Each row of numbers stands for one thing and depends on some of the facts below. Use the named rows to name the rest.

Some facts about the things:
Ξ: is directly part of; μ: belongs to class; Π: refers to; ω: is of sort
{sudes, kluno} Ξ bravu
{voklil, truklodra, soplon, bruskur, dozegek, ruzus, lubri, vagren, gasutel, plupo} Ξ stupastol
{kiro, ripligril, brokor, stisku, kabus, klebribrus, bibo, fluzak} Ξ plodan
{dratru, vigrul, plodam, brupor, kozim, vevos, figam, klekevon} Ξ dupuzak
{kubol, ruko, moplus, vesal, skenik, sabristen, nider, trafles, kliflos, dufik, flusu, dadro, nifim} Ξ tasalas
{rostuzik, tasalas, teplel, troplu, dratus, steves, lastok, pupam, floklak, skovok, serus, drotren, rolin, skepotren} Ξ flego
{bremo, viskas, skopom} Ξ finam
{breres, plamis, vogres, drodar, broskir, pluklim, zufu, zaguk, lobemo, stugrun, grabri, briroflor, plibrun, roskol} Ξ rostuzik
{dralok, stolegun, gero, mesem, zofe, gudro, koruno} Ξ drarul
{grulin, klaver, sulenuk, drazi, viflem, plodan, braklol, klibal, grosker, stabir} Ξ segrus
{fomuk} Ξ lastok
{koflum, pidal, dramo, botren, gudrar, sebide, flaplen, festar} Ξ flestebres
{zugrak, kogol, dresa, vugik, liku, sevin, brabragi} Ξ festar
{duka, pagu, sunir, stemin, trotuk, plarur, brapletol, rosti} Ξ grosker
{mupar, rabos, dogak, kilas, mika, stupastol, brirafi, britrik, finam, truklan} Ξ dobru
{stepi, veflu, novogri, vidrin, sona, trostok} Ξ subra
{kudor, nabrestun, tristin, zamik, taflal, gipadam, toda} Ξ pupam
{logir, drarul, drakim, vabroner, bravu, subra} Ξ regro
μ 553 <- sudes, truklodra, kiro, dratru, kubol, ripligril, ruko, breres, brokor, teplel, soplon, bruskur, grulin, stolegun, fomuk, koflum, stisku, drodar, broskir, zugrak, plodam, duka, brupor, pluklim, pagu, troplu, mupar, stepi, rabos, dratus, kozim, steves, vevos, kogol, dogak, kudor, dozegek, nabrestun, sunir, novogri, tristin, dresa, zamik, floklak, taflal, viskas, vesal, pidal, skovok, gipadam, plarur, viflem, zaguk, vugik, dramo, vidrin, botren, skopom, sona, toda, braklol, mesem, lobemo, gudrar, serus, sebide, stugrun, liku, flaplen, brirafi, briroflor, bibo, plibrun, brabragi, drakim, kluno, zofe, rolin, rosti, trafles, vagren, kliflos, flusu, roskol, trostok, truklan, dadro, gudro, plupo, fluzak, stabir, nifim
μ 11 <- voklil, vigrul, bremo, dralok, plamis, moplus, vogres, veflu, gero, figam, klaver, sulenuk, kilas, logir, stemin, kabus, trotuk, drazi, mika, skenik, ruzus, zufu, klebribrus, sabristen, brapletol, nider, drotren, sevin, grabri, lubri, klekevon, britrik, skepotren, klibal, vabroner, dufik, gasutel, koruno
Π dozegek <- voklil
Π lubri <- truklodra, soplon
Π fluzak <- kiro
Π nifim <- kubol, skenik
Π dadro <- kubol, dufik
Π klekevon <- vigrul, plodam
Π kozim <- vigrul
Π viskas <- bremo, skopom
Π pluklim <- breres
Π stisku <- brokor
Π voklil <- bruskur
Π gudro <- stolegun
Π klebribrus <- stisku, bibo
Π vogres <- drodar, pluklim, roskol
Π breres <- drodar
Π roskol <- drodar
Π plibrun <- drodar
Π lobemo <- broskir
Π zufu <- broskir
Π vugik <- zugrak
Π figam <- plodam
Π plamis <- pluklim
Π sunir <- pagu
Π dogak <- mupar, kilas
Π skovok <- dratus, drotren
Π dratus <- steves, floklak
Π stepi <- veflu, trostok
Π britrik <- dogak
Π dralok <- gero
Π gasutel <- dozegek
Π kudor <- nabrestun
Π plarur <- sunir, trotuk
Π brapletol <- sunir
Π duka <- sunir
Π stabir <- klaver, sulenuk
Π viflem <- klaver
Π taflal <- tristin
Π brirafi <- kilas
Π steves <- floklak
Π pagu <- stemin, brapletol
Π trotuk <- stemin, rosti
Π ripligril <- kabus
Π skopom <- viskas
Π grulin <- drazi
Π zamik <- gipadam, toda
Π mupar <- mika
Π brabragi <- vugik
Π pidal <- dramo
Π trostok <- sona
Π skenik <- nider
Π flaplen <- sebide
Π troplu <- drotren
Π kogol <- sevin
Π kilas <- brirafi
Π vagren <- lubri
Π liku <- brabragi
Π logir <- drakim
Π sudes <- kluno
Π dufik <- kliflos
Π plupo <- gasutel
Π mika <- truklan
Π moplus <- dadro
[sudes, plamis, drodar, mupar, vevos, veflu, figam, dresa, taflal, skenik, zufu, serus, plibrun, nifim] ω c
[voklil, duka, stepi, dratus, kudor, dozegek, viskas, klebribrus, braklol, sevin, briroflor, zofe, flusu, roskol, dadro, fluzak, stabir] ω e
[truklodra, ripligril, vigrul, ruko, bremo, breres, teplel, moplus, grulin, stolegun, fomuk, koflum, plodam, pagu, kogol, dogak, sunir, sulenuk, tristin, logir, zamik, floklak, kabus, vesal, pidal, skovok, viflem, vugik, sabristen, brapletol, skopom, sona, mesem, lobemo, nider, gudrar, liku, bibo, lubri, klekevon, kluno, rolin, rosti, skepotren, vagren, dufik, truklan, gudro] ω a
[kiro, dratru, brokor, broskir, pluklim, kilas, drazi, dramo, botren, drotren, flaplen, brabragi, kliflos, plupo, koruno] ω d
[kubol, bruskur, stemin, gipadam, sebide, grabri, britrik, trafles, klibal, vabroner, gasutel] ω f
[dralok, vogres, soplon, stisku, zugrak, brupor, troplu, rabos, kozim, steves, gero, nabrestun, klaver, novogri, trotuk, mika, plarur, ruzus, zaguk, vidrin, toda, stugrun, brirafi, drakim, trostok] ω b

Some things and their rows:
britrik: [ 35   7  21  15  -8 -18 -24 -14  38  -4   7   4 -13   9  -3  -4  10  22
 -15 -43  49  14  12  -5 -15 -10  12  18]
klebribrus: [ 34 -19 -22   8   8  -7 -20 -26   9  14 -31  -2  15  19 -19   9  30 -18
 -31 -27  29   4  38  -7  23 -21  -3   2]
gero: [ 20  -5  32  19 -21  -3 -15 -12  10 -14 -43   5 -21  25 -11  -4  16   6
  -7 -22  27  15  24  -1  14 -23  18  -8]
figam: [ 42  -7  -4   4   8  -8 -25 -24  31   0  -7   5  11  15 -16   4  17   6
 -10 -33  39   5  15 -20   6  -8   9  24]
nider: [ 31  -8  40   1  -1   3   5   4  15 -11 -26   8  -4  13   9   5   9  23
   3 -23  29  -8  18 -12   7 -23  -1  29]
kilas: [ 23 -11  22  15  -8 -11 -17 -16  14   1 -25  -1 -10  11   2   0  21   4
 -22 -25  31   3  28  -4  10 -19   4   2]
plamis: [ 45 -13  -1  15   3 -15 -20 -16  26   1  -9 -17   5   4 -15  17  28  24
  -7 -25  42  12  12 -10   0  -4  17  23]
zaguk: [-12   0  -8   2  -4   4  15  16 -10  -1   3 -17   6 -23   2   3   2   5
   4  14 -23   3 -12   1  -2   7   1  -5]
rabos: [-19   6  -7   3  -3   6   6   4  -8   4   9   0   3  -8   5  -9  -5 -13
   0  11 -18  -1  -7   3   1   7  -3 -12]
lobemo: [ -8  16 -10 -18 -21  -2   5  17  -1  -9   9 -10   7 -36   8  -3  -8  24
  -3  20 -10  17 -19 -23 -11  15   0   0]
trostok: [-14   8 -10 -10  -2   8  13   7 -10   3   5   6  10 -10   0 -13 -11 -19
  -4  11 -24   1  -6  -5   3   3  -5  -8]
broskir: [ -8   8  -3 -11 -12   5  25  27 -21 -12 -12 -13   8 -19  -5   1 -12  -5
  -4  25 -26  14  -7   1  -1   0   3  -3]
braklol: [-14  -4 -39  10   4   7   8  -6 -29  11  -3  -4  14   8 -18   2   2 -41
 -11  12 -12   0   6  17  17   1   0 -21]
pagu: [-18   3   4  -2   7  10   4   0   1   3  20   8   4 -12  13 -14  -6  -8
   7   5 -22  -8 -16  -5  -2  13  -6  -3]
skopom: [-19  15   7  -6 -16  15   2   6  -1 -12   4  11  -3  -7   3 -14 -16  -3
  13  11 -19  10 -17 -10   2   9   4 -12]
stugrun: [-12  -1  -8   1  -5   6  16  18  -7   0   3 -17   5 -25   1   2   4   5
   2  16 -22   4 -12   2  -3   6   2  -5]
botren: [-19   4 -10   3  -4   8   8   6 -11   4   8   1   4 -11   3  -7   0 -14
  -1  10 -18  -2  -5   3   4   4  -3 -15]
bravu: [  5 -10  -5 -15   7 -10 -27  -9   2   3 -15   8 -22  29   1  21  -5  -5
   0  -3  -5   6   7  10 -12  -1  -9   8]
rostuzik: [ 12 -15  -5 -15   4 -16 -18   4   1  -1 -20 -11 -19  17  -5  35   1  14
   4   5  -7  12   4   8 -14   1  -6  18]

Rows to name:
No name comes twice in this set of rows, the named rows included.
[-17   3  -7  -7  -4  14   3  13  10   1  15  -1   5 -26   5  -4   5  28
  20   8  -9  -7 -18 -17  -2  12  -3  -7] | skovok
[-17  -2 -21  -3  -3  15   7  14   4   5  11  -6   9 -23  -4   0  10  16
  15   8  -9  -6  -9  -7   2   7  -6 -16] | troplu
[ 43   0  28   8   0 -14  -4   2  38 -12  -7 -12  -4   1 -11   6   8  23
  -4 -31  28  18   5  -5 -15 -14  12  32] | grabri
[  2  12 -30   2   2  10  13   7 -11   0  28   3  12  -5  -6   8  -5  12
  16  10  17  -5 -16  -1  -3  12   3   7] | nifim
[-24   3   4  -2   0 -10   5   5  -1   8  25 -15   0 -27  13  -6  -3  38
  10  15  11 -17 -11   2 -12  15  -2 -17] | zamik
[ 33  -5  19   0  -7   2 -11  -1  27  -2 -16   7  -6  -2  11   3  20  41
  -5 -26  41  -8  16 -30   0 -15  -7  23] | moplus
[ 26 -12  33   4   6  -3 -20 -20  31   0 -15   6  -4   5  10  -9  16   8
  -9 -30  18  -4  17 -23   3 -13  -1  20] | brapletol
[ 22  -7  31  14 -10  -5 -14 -11  13  -8 -38   5 -14  22  -5  -5  12  -5
  -9 -24  23  10  26  -1  15 -23  12   2] | klaver
[ -8   1 -51  -4   1   7   6  -2 -23  12  -3   0  23  -2 -19   1   3 -31
 -15  11 -12   4   5   3  17   3  -3 -19] | stepi
[-18   6  17 -19  10  -9  24  17 -12  -5   9  -7  11 -17   4 -10 -24  14
  12  20 -12 -15  -9   1  -5   5  -1  -3] | tristin
[-16   9   3  -5  -4   0  17   7 -22  -5  -1   1   3  -5   5 -11 -17 -22
  -8  18 -18   1  -4   9   3   1   1  -9] | drakim

The same things again, as new rows of numbers:
Named rows:
rostuzik: [  5  -4  -2   1  -2  -8  13   5   5   2   5  -2  -1 -14 -21  -2  15   3
  -1   6  -7   1  -8 -11   0  13  -1   1  -1 -13]
roskol: [  2  -4   2   4   4  12  -4  -5  -7  -5  -2   2   1  -3  22  -3   1  10
   0  -4  -2  -4   5 -13   3   5   4 -19   1   2]
breres: [  2   2   2   0   3  -1   9   2  -4  -1   4   5  -2 -10  10   3  -1   6
  -3   1  -7   7   3  -2  13   8   4  -8   8   1]
plamis: [ -3   4  -2 -12   1   8  -3  -1   6   9 -14  -6  -6  17  -9  -4   8  -2
   0 -19   3  17 -14 -16  -9  12   2  -6 -13 -10]
briroflor: [  4  -1   1   7   2   9  -5  -6  -2  -2   6  -4  -2  -2   9  -2  13   8
   1  -5   5 -16   6 -15   1   3  -2  -5   1   4]
broskir: [  0  -8   1  11   0   6  -2  -4  -9   2  -5   5   0 -15  18  -4   7   9
  -1  -2   4  -5   9 -10  -2   2   0 -12  14   5]
koflum: [ 1  5  0  6 -1 -7  6  2  3 -5  6  0 -1 -7  0  4  2 -1 -1  6  1 -9  6  7
  8  1 -3 10  7  3]
dratru: [  0  -4  -1  17  -4   1  -3  -2   1  -3  -8   0   3 -11  13  -3   5   3
   0   2  11 -20  12  -1  -5  -1  -7   1  13   5]
skovok: [  4   5   1   1   1  -5  10   3   7   0   2  -1  -1  -7  -4   5  -2   4
  -1  -1  -2 -11   6  -1  12   4  -1   4   8   3]
kabus: [ -9   2  -2  -7   1  -5   5   5   1   5 -21   5  -3   4 -13  -1  -5 -13
  -2  -2  -4  28  -9   7 -10  11   4   3   0  -8]
liku: [ 1  5  0  6 -1 -7  6  2  3 -5  7  0 -1 -7  2  4  1 -1 -1  6  1 -9  7  7
  8  1 -3  9  7  3]
botren: [  0  -4  -1  18  -4   1  -4  -2   1  -3  -8   0   2 -11  13  -3   4   3
   0   2  11 -20  12  -1  -5  -1  -7   1  13   5]
gipadam: [  6   1   2 -11   9  -1   5  -2  -1  -5  14   3   0  -2  -3   6 -11   5
   0   4 -14  -2   4  -2  13  -3   5   1   6   8]
mika: [ -4  -1   0 -15   0  10 -13  -3  -7   9  -8  -1  -5  20  -1  -6  -8  -8
   0 -13   4  27 -15   4 -11  -4   4 -10 -17  -2]
bruskur: [  1   2   2  -1   5  -3   2  -1  -7  -9  14   5   0  -2   6   4  -4   0
   0  11 -11   2   3   6   9  -3   3   3   1   6]
floklak: [  3   2   2  -2   3  -2   9   3  -2  -1   0   5   1  -9   4   4 -10   5
  -2   2  -8   1   5   2  13   1   4  -5   9   4]
lastok: [  6  -5  -2  -2  -2 -10  13   6   8   2   1  -2   2 -13 -26   0   6   3
   0   7  -8  -4  -7  -8  -1   8  -1   4   1 -11]
rosti: [ -3   1   1   2   1  -8   3   1  -8  -3  16   6   1  -6  11   4  -4   5
  -1   9  -6   9   2   9   7 -11   0   6   8   5]
britrik: [ -5   9  -3 -11   3  -7   3   3   4   2  -9  -2  -7  13 -24  -1   1 -11
   0  -3  -8  18 -15   2  -7   6   1  14  -8  -5]

Rows to name:
No name comes twice in this set of rows, the named rows included.
[  4  -5  -1   1  -4 -10  14   8   7   5  -5  -2   3 -12 -32   0   4   2
   2   7  -8  -8  -5  -5  -2   4  -1   4  -3 -10] | tasalas
[  8  -6  -2  -4  -1 -11  13   6  12   1   2  -3   2 -13 -26   0   2   4
   0   6  -8  -6  -6  -8   0   7  -1   5   3 -10] | pupam
[  4   7   2  -2   4  -3   7   2   2  -1   5  -1   0   0 -16   5   0   2
   2   3  -8 -16   6  -1  11  -4   1   8  -2   6] | trafles
[  3  -5   1   1   3  11  -4  -3  -5  -4  -5   2   4  -2  16  -1  -8  10
   1  -3  -3  -9   6  -9   3  -1   4 -16   2   5] | dratus
[ -3   9  -2 -14   5  -2   6   2   6   7  -8  -3  -8  12 -23  -1  10  -5
  -1 -12  -8  21 -15 -12  -4  14   4   6  -8 -10] | grabri
[  4   1   3   2   2  -8   3   1 -15  -3  12   6  -6 -14  -4   1  -5  -4
  -2  12  -7   4   3  19  10  -7   0   8   9  14] | dogak
[  0  -5   4   1   0  -2 -17 -12   2  -4  11  -1  12   0  18  -6  12  -9
   1  14 -11 -15  10  -1   0  -5   3  -3   4  10] | viskas
[  1   1   1   1  -2   9 -13  -6  -3  -1  25  -6   0  13  19   2   3   6
   2  -6  13  -9   2  -1   2 -17  -4  -1 -10   4] | plarur
[ -8   3  -2 -11   1  -7   5   5   1   7 -17   5  -3   6 -12  -2  -6  -8
  -2  -4  -7  31 -13   5  -7   7   5   3   0  -7] | vigrul
[-11  -6  -4   2  -3   1  -5   0  -2   7 -31   5   1   2   3  -8  -3  -5
  -1  -6   3  20  -7  -1 -21   4   1  -4   5  -6] | drazi
[  4  -1   2   6   0   7  -4  -2  -1   1  -5  -3   3   0  -3  -1   2   5
   4  -3   3 -26  10  -8   0  -7  -1  -2  -1   8] | flusu
[ -7   3   0 -14   1  -5   9   8   1  15 -25   5  -2   6 -23  -1 -11  -6
   0  -9 -11  26 -11   1  -5   3   7   0  -3  -5] | nider

